In the rows, zero is written as 128.
Each row of numbers belongs to one of the elements below and depends on some of the facts about them. Some rows are named. Which element is each other row?

Some facts about the elements:
{forostes, pokem, skizam, plidrigrik, dregro, stilel, stuflin, gases, dreplis, studra, navan, grebro, skogun, zasam, flisker, plaskitri, sesik, zubutos, petel, teluvak, mabrar, pletrom, fepo, geful, rulir, sovun, drebram, zitrudru, nolak, klizim, brikli, veme, floskun, tumem, napak, vatror, gepem, kovir, plemo, sibrul, fuzu, rekik, motra, drefle, nonopar, lasek, skinikas, drobe, vapa, bona, faka, stevi} δ b
{dreluk, futu, ligos, gropitre, lebradro, plitel, graledrom, kiskek, lizuno, plumun, dagratra, rimu, fluman, grameski, girapak, grubrer, tratru, drekal, pubrum, bokir, skisa, ratiskol, skiveplin, tusos, padrul, natror, tanun, plustam, tridre, bratrun, skitre, vuklum, detum, rogri, fafun, grivol, nanur, norar, nadri, drobur, suban, pobra, sukin, flusku, volugu, suradir, rokun, zugolor, fakik, kotelil, lodeflas, grubas, trugi, ziklan, plason, travon, groflemo, babi, graflum, tabes, legogron, ziza, plipon, skeki, vebru, bastes, plabotos, lustu, plostar, sazas, guso, fugu, todu, bastuzo, sepak, fabrar, klofo, lomam, trozu, meflon, zapu, flazu, modram, brodreri, remel, noki, kliser, kasko, briduk, suflin, pife, stuple, stivus, brugralak, vostol, vuklur, plizir, plotram, gusto, plenem, fibak} δ a
{skatri, rasen, biflor, flaskem, fibek, rubek, detrestel, zosol, bredros, statol, plava, vitrak, tavafim, ruflalor, dragagar, triplun, stagon, safebo} δ c
forostes χ: dreluk, plidrigrik, zapu
lebradro χ: lustu, fuzu, plotram, safebo, ziza, lodeflas, noki, grubrer
graledrom χ: suflin, fakik, dagratra, tavafim, tratru
skizam χ: skogun, stagon, zapu
stilel χ: plava, ligos, plabotos, skeki, plason
gases χ: plostar, safebo, sukin
studra χ: skogun, suflin, grebro
navan χ: fluman, noki
padrul χ: zitrudru
natror χ: zugolor
tanun χ: tumem, bastes, plotram, fepo, vuklum
skitre χ: sovun, suradir, pife
detum χ: skatri, kovir, bratrun
nanur χ: grameski, tridre, plotram, safebo, groflemo, stivus, lomam
nadri χ: sovun, drebram
flusku χ: motra, tabes, stagon, modram
petel χ: suflin, kasko, trugi, remel, dagratra
rokun χ: fluman, rekik, bona, rubek, remel, pobra
kotelil χ: babi, detrestel, klizim, plustam
fibek χ: skisa, brugralak
ziklan χ: skisa, legogron, faka
geful χ: grivol, plidrigrik, pubrum, fafun
plipon χ: babi, volugu
nolak χ: sesik, suradir, dreluk, biflor, drekal
brikli χ: fabrar, rulir, gusto, plumun, plason
vebru χ: drobur, ligos
veme χ: kiskek, detrestel, guso, modram, skiveplin
vitrak χ: ratiskol, dagratra, plitel
sazas χ: zubutos, drobur, zasam, bratrun, graflum, floskun
fugu χ: grivol, stuple, tridre, tusos
todu χ: zitrudru
sepak χ: bokir, bona, pokem, dreplis, tratru
ruflalor χ: napak, gropitre, rasen, fepo, stuflin, pife
klofo χ: motra, flazu, zapu
brodreri χ: drobur, babi, skeki, plaskitri, fafun, statol, girapak, grubrer
dragagar χ: skogun, mabrar, dregro, vatror, plustam, tusos
sibrul χ: pletrom, gepem, klizim, vostol, stivus, flaskem, tratru, lodeflas
kliser χ: suflin, napak, bastuzo, meflon, trozu
triplun χ: dreplis, brugralak
briduk χ: lizuno, teluvak, graflum, skiveplin, lodeflas
vuklur χ: futu, travon, lasek
drefle χ: rubek, napak, suradir
nonopar χ: trugi, dagratra, vostol, vuklum, plaskitri
plizir χ: lizuno, bastes, flisker
skinikas χ: zapu, bredros, pife
drobe χ: suban, travon
plenem χ: travon, rimu, vuklum
fibak χ: dregro, plotram, plemo, plaskitri, grubas
stevi χ: rogri, skeki, brugralak

Known rows:
grivol: [122 138 128  96 144 140 120 107 145 148 153 115 158 127 121 118 152  92
  93 151  95 111 115 158 143 141 138 143 130 135 145 151 119 155 108 125
 130 155 177 138 112 129 159]
fugu: [141 123 116 123 153 152 110 121 139 131 165 101 163 111 167 141 126  70
  82 143  94 109 128 120 149 150 150 100 119 120 148 140 172  67 120 112
 119 135 137 152  83 117 153]
pobra: [136 127 127 124 110 125 118 135  90  97 108 151 133 139 101 158 132 104
 155 137  81 111 112 189 118 132 132 129 120 148 142 136 147 138 125 123
 131 106 147 135 146 125 119]
forostes: [126 124 136 157 113 155 122 156 112 156 185 122 142  91 151 110  72 151
 102 137 196 162 160  97 137  99 132 109 136 132  79  83 144  73 125 102
 107 179 138 114 103 110 108]
plason: [ 70 124 138 129 127 126 176  98 144  98 119 138 139 162 161 117 134 148
 104 149  99 116  98 123 156 169 120 132 115 152 142 178 129 201 147 113
 128 102 146 110 155 136 146]
plizir: [155 130 122 111 125 119 141 111 119 150 126 110 138 133 176 168 123  87
 152 113 125 129 128 111 125 159 134  93 139  95 156 144 170  92 148 142
 113 111  82 130 127 147 109]
lizuno: [154 141 127  90 120 110 143 102 133 161 106 123 125 155 127 141 164 103
 164 121 121 135 129 138 114 165 127 129 137 110 165 154 124 177 141 144
 127 111 111 119 148 153 124]
briduk: [177 130 111 112 135 126 139 124 126 139 140 103 138 157 187 165 123  81
 157 116 123 134 140  94 123 168 133  75 133  88 171 138 173  94 156 113
 110 107  81 124 123 132 133]
gusto: [ 64 120 136 135 131 134 178 105 141  98 125 140 140 163 169 121 125 154
 104 149  94 115  92 113 162 176 126 132 109 152 147 178 135 174 146 105
 121  84 134 112 153 139 134]
tumem: [137 141 144 149 110 100 135 109 134 160  86 138 123 104 101 118 124 162
 131 107 203 146 136 104 125 121 122 129 139 119  71  84 107 126 104 167
 138 145 124 127 124 133  96]
pokem: [147 105 148 161 104 122 133 150  98 103 107 148 102 127  72 116 128 177
 139 126 163 134 151 123 106  88 114 130 117 143  63  65 123 139 118 135
 157 114 119 124 140  91 132]
rasen: [ 81 157 105 147 135  99  90 146 129 104 119 173 120 114  99 115 105 142
 148  89 139 150 117 129 114  65 149 139 172 134 146 145  87 121 139 166
  80 177 124 138 135 191  89]
kiskek: [139 136 131  91 126 140 156 139 124 176 156 121 115 157 133 120 147  91
 154 142 118 149 134 126 119 155 123 150 119 116 176 142 116 157 153 123
 118  97  96 126 137 150 158]
bona: [145 114 148 165  91 119 131 149  96 112  94 157 106 133  66 118 125 180
 143 131 164 139 144 142 111  87 118 125 116 147  71  66 113 144 107 134
 149 124 144 119 141  94 121]
tavafim: [106 138 113 185 141  97  72 172 160  77 103 154  90 128  81 109 125 157
 153  95 101 121 125 135  96  51 141 153 140 124 154 127  84 114 137 132
 114 129 106 153 121 156 144]
nanur: [158 119 112 131 147 136 119 108 122 128 130 115 175 126 160 153 132  63
 100 119 105 107 135 106 152 168 163  73 117 110 146 128 187  53 121 134
 109 113 105 158  84 124 130]
fakik: [131 131 137 141 118 119 105 135 124 128 109 129 111 129 114 150 151 118
 154 139  71 101 104 177 116 129 115 154 115 122 157 134 143 135 127 115
 148  87 136 146 129 120 140]
vuklur: [123 117 133  92 141 136 134 104 133 132 123  82 117  73 192 158 121 112
 136 110 104  88  96 106 145 151 107 129 138 107 140 168 160  58 139 162
 158 117  84 144 125 129  82]
skeki: [119 130 138 107 128 120 160  97 142 103 129 130 123 148 136 127 137 126
  97 146  82 100 102 130 126 153 132 129 123 130 135 168 131 214 139 130
 142 116 162 109 161 130 166]
skisa: [130  95 141  69 131 142 161 113  90  69 163 136 113 134 104 130 142 115
 108 140  69  91 117 141 111 126 125 135 115 156 124 162 133 177 148 156
 167 123 130 121 171  99 136]

Which element is each row?
No name comes twice in this set of rows, the named rows included.
[139 131 147 159 118 111 128 121 158 154  99 127 132 114  98 105 141 161
  98 124 187 137 143  97 129 117 123 137 122 117  75  77 110 129  98 148
 142 146 149 131 111 115 145] : plemo
[142 113 133 118 115 128 128 137  92  91 120 140 115 140  99 148 146 107
 150 134  75  98 116 173 112 129 128 129 116 138 140 137 150 150 131 133
 147  95 128 136 148 112 143] : bokir
[144 140 129 125 122 112 121 111 120 142 118 110 148 103 179 176 113  82
 138 104 116 103 113 111 143 164 141  87 131  93 152 146 189  67 139 153
 114 122 104 144 114 144 103] : tanun
[150 127 125 120 135 136 134 122 145 125 161 108 133 134 180 139 121 101
 108 136  96 112 130 103 126 148 133 104 117  99 153 149 169 117 151 111
 119 123 122 129 119 115 162] : plipon
[112 147 104 152 167 100  99 133 193  76 128 150 117 141 122 105 123 156
 101  93 126 128 132  85 105  75 165 120 157 115 135 151  82 165 139 149
 105 171 138 130 128 155 170] : statol
[150 134 124 139 140 128 114 111 140 130 145 100 150 112 175 154 119  79
 104 124  99  98 119 106 145 157 144  96 121  96 158 140 186  73 129 129
 117 120 118 152  93 125 150] : fibak
[164 125 124 134 139 135 128 136 138 141 170 107 131 134 173 142 124  75
 121 137 104 115 132 100 130 157 140 107 109  96 158 135 182  95 149 105
 113 113  99 131 101 115 175] : kotelil
[161 114  92  92 162 146 126 115 153 103 135  83 144 151 208 177 118 125
 147 127 112 124 147 120 120 153 112  86 148 110 159 157 150 104 145  69
 133 121 117  97 133 110 118] : detum
[136 133 132 111 137 134 135 117 144 132 140 118 126 147 140 121 143 104
 116 139  97 116 119 133 120 147 127 137 120 119 152 153 139 165 133 127
 133 119 140 123 129 129 170] : volugu
[135 134 124 104 147 128 125 100 146 153 120 124 162 142  98 117 166  84
  94 140  99 124 123 153 152 158 150 137 119 135 148 142 124 143  97 140
 129 131 158 150 104 135 148] : tridre
[147 135 127 107 132 116 128 107 131 143 101 135 143 152  96 134 177  83
 121 129  95 115 116 152 136 153 146 128 116 126 155 137 129 151 109 150
 139 106 133 154 120 136 151] : stivus

Now the same elements, written a new way:
Some rows with their names:
pletrom: [ 99 121 114  64  84 154 129  98 105  88 117 182 155 107 132 118  97 112
 108 165 168 137 133 155 165 137 142 156 114 119  97 125 109 138 125]
nonopar: [140 110  99 102 161 161 130 104  75 110 183 230 171 122 142 123 118 103
 104 133 131  99 130 174 158 110 147 175  75 163 136  99 117  94 127]
trugi: [119 134 144 106  59 127 127 115 134  83 131 144 160 123 142 113 121  96
  94 161 121 115 108 147 137  86 103 135 100 101  88 144 142 181 155]
norar: [120 127 148 150 125 124 130 148 118 120 131 123 127 145 110  84 135 135
 107 137 104 137 125 131 113  97 127 126 118 120 116 110 127 148 117]
lodeflas: [ 69 143 134  93  62 134 101  90 125  84 104 126 150 116 139  94 131 122
 110 181 142 164 122 148 118 111 134 134 135  85  81 113 118 171 136]
nadri: [151 129 123 165 160 130 164 161 106 123 161 133 147 168 127 107 132 135
 108 108  50  84 150 125 127  76 132 119 129 122 139 110 124 144 117]
stuflin: [112  97 106 104  85 137 202 147 121 108 109 185 129 133 103 101  89 125
 117 119 105  94 159 141 167 125 143 128 126  97 110 151 113 153 104]
faka: [157  98 160  90 112 154 121 162 106 100  93 151 102 124  81  88  92 133
 124 131 158 160 137 125 160 145 129 144  96 156 116 149 126 134  89]
plumun: [123 124 178 144 116 142  88 168 107  99 101  86  85 143  85  77 131 170
 125 134 122 176 124 123 101 123 125 115 126 133 106 123 131 151 103]
brikli: [170 103 142 129 206 170  96 165  50 129 145 166 108 137  78  87 123 160
 128 111 138 157 143 133 132 156 162 150  94 185 150  93 114  75  76]
rokun: [191 137 139 129 164 142 116 133  95 102 197 156 180 146 149 138 137  96
  82 125  77  61 116 146 150  53 113 138  74 163 152 107 137 126 148]
plidrigrik: [ 90 136 112  83  94 152 173 145  99 110  85 124 123 130 105 122  84 166
 149 133 120 135 186 115 174 153 153 109 167  90 117 138  78 153  88]
kliser: [182 131 122 145 163 134 144 139 100 119 193 159 185 158 145 127 129  96
  83 125  60  60 114 134 144  51 114 129  96 139 148 107 130 142 143]
plustam: [ 85 161 123  96  85 140 110 106 109  99 101  95 163 122 141 124 120 134
 117 170 121 146 141 120 134 106 138 112 167  81  98 108  99 177 132]
klizim: [ 94 131 110  61  81 155 122  98 107  95  96 162 156 103 121 114  91 121
 119 172 165 163 142 142 164 143 152 152 135 108  96 115  97 147 117]
fibek: [156 116 182 108 185 163  91 153  99 151 137 128 128 120 133 116  89 130
  83 123 123 173 138 151 120 102 111 115  74 211 148 131 119 113 103]
dregro: [ 80 143 104  60  80 150 139 104  99  90 100 152 133 109 123 130  98 148
 137 151 146 135 165 148 166 154 153 131 139  94  95 136  88 149 111]
zugolor: [107 120 151 153 104 125 143 153 117 112 117 126 114 149 107  75 136 140
 106 140 108 141 125 130 112  98 132 119 127 105 106 117 135 156 118]
nolak: [169 109  93 124 189 157 184 157  82 137 162 186 149 154 116 124 107 133
 126  99  70  80 173 126 174 107 153 131 135 148 166 111  94 105  87]
legogron: [155 126 182 124 112 139  94 164 119 102 108  95 108 134  95  88 128 139
 108 138 124 154 118 117 117 102 111 119 101 145 110 133 136 163 114]

Name these rows:
No name comes twice in this set of rows, the named rows included.
[ 70 112 108  95 104 142 131 102 114 121  93 194 145 117 113  78 101 109
 109 174 154 171 128 143 138 138 170 166 144 112  94  90 107 136 100] : teluvak
[ 75  73 112 131  88 135 177 135 117 107 115 223  91 130  93  66 120 129
 108 125 129 130 134 178 126 141 144 168 101 110  82 137 139 126 107] : lasek
[ 58 100 134 159  56 115 160 129 141  96 117 162 101 142 114  63 152 139
 103 141 104 128 108 177  92 103 120 141 111  80  61 139 149 165 134] : travon
[ 91 151 105  98 208 165 127  96  75 161 168 149 178 123 182 158  99 125
  94 133  81 128 175 163 130  92 142 118 125 161 164  88  78 109 114] : dragagar
[100 130 106  68  68 143 169 125 116 110  82 141 162 119 124 124  70 124
 129 153 137 131 169 110 185 131 149 125 160  93 115 139  89 167 103] : skogun
[177 105 106 119 159 148 184 149  94 115 164 197 163 146 121 130  95 110
 106 103  78  62 153 136 181 101 137 142  96 154 154 135 114 119 103] : drefle
[ 70  98 102 109  90 137 159 114 113 114 106 212 129 120 109  77 107 118
 117 154 145 150 132 158 141 142 162 158 127 110  91 108 115 138 106] : flisker
[ 85 122 122  70  64 152 132 113 104  84  99 166 121 104 115 117  99 142
 129 154 161 149 148 158 154 150 143 141 120 110  86 145 110 144 116] : plaskitri
[157  96 136  70  77 145 153 141 116  88 115 169 153 117 110 116  83 101
 109 134 146 102 136 140 186 114 120 140  82 131 106 159 124 152 122] : rekik
[119 145 181 106  93 142  69 145 111  98  84  68 105 122  99  91 129 167
 122 155 148 180 125 123 113 128 126 110 125 123  95 131 121 162 120] : skeki

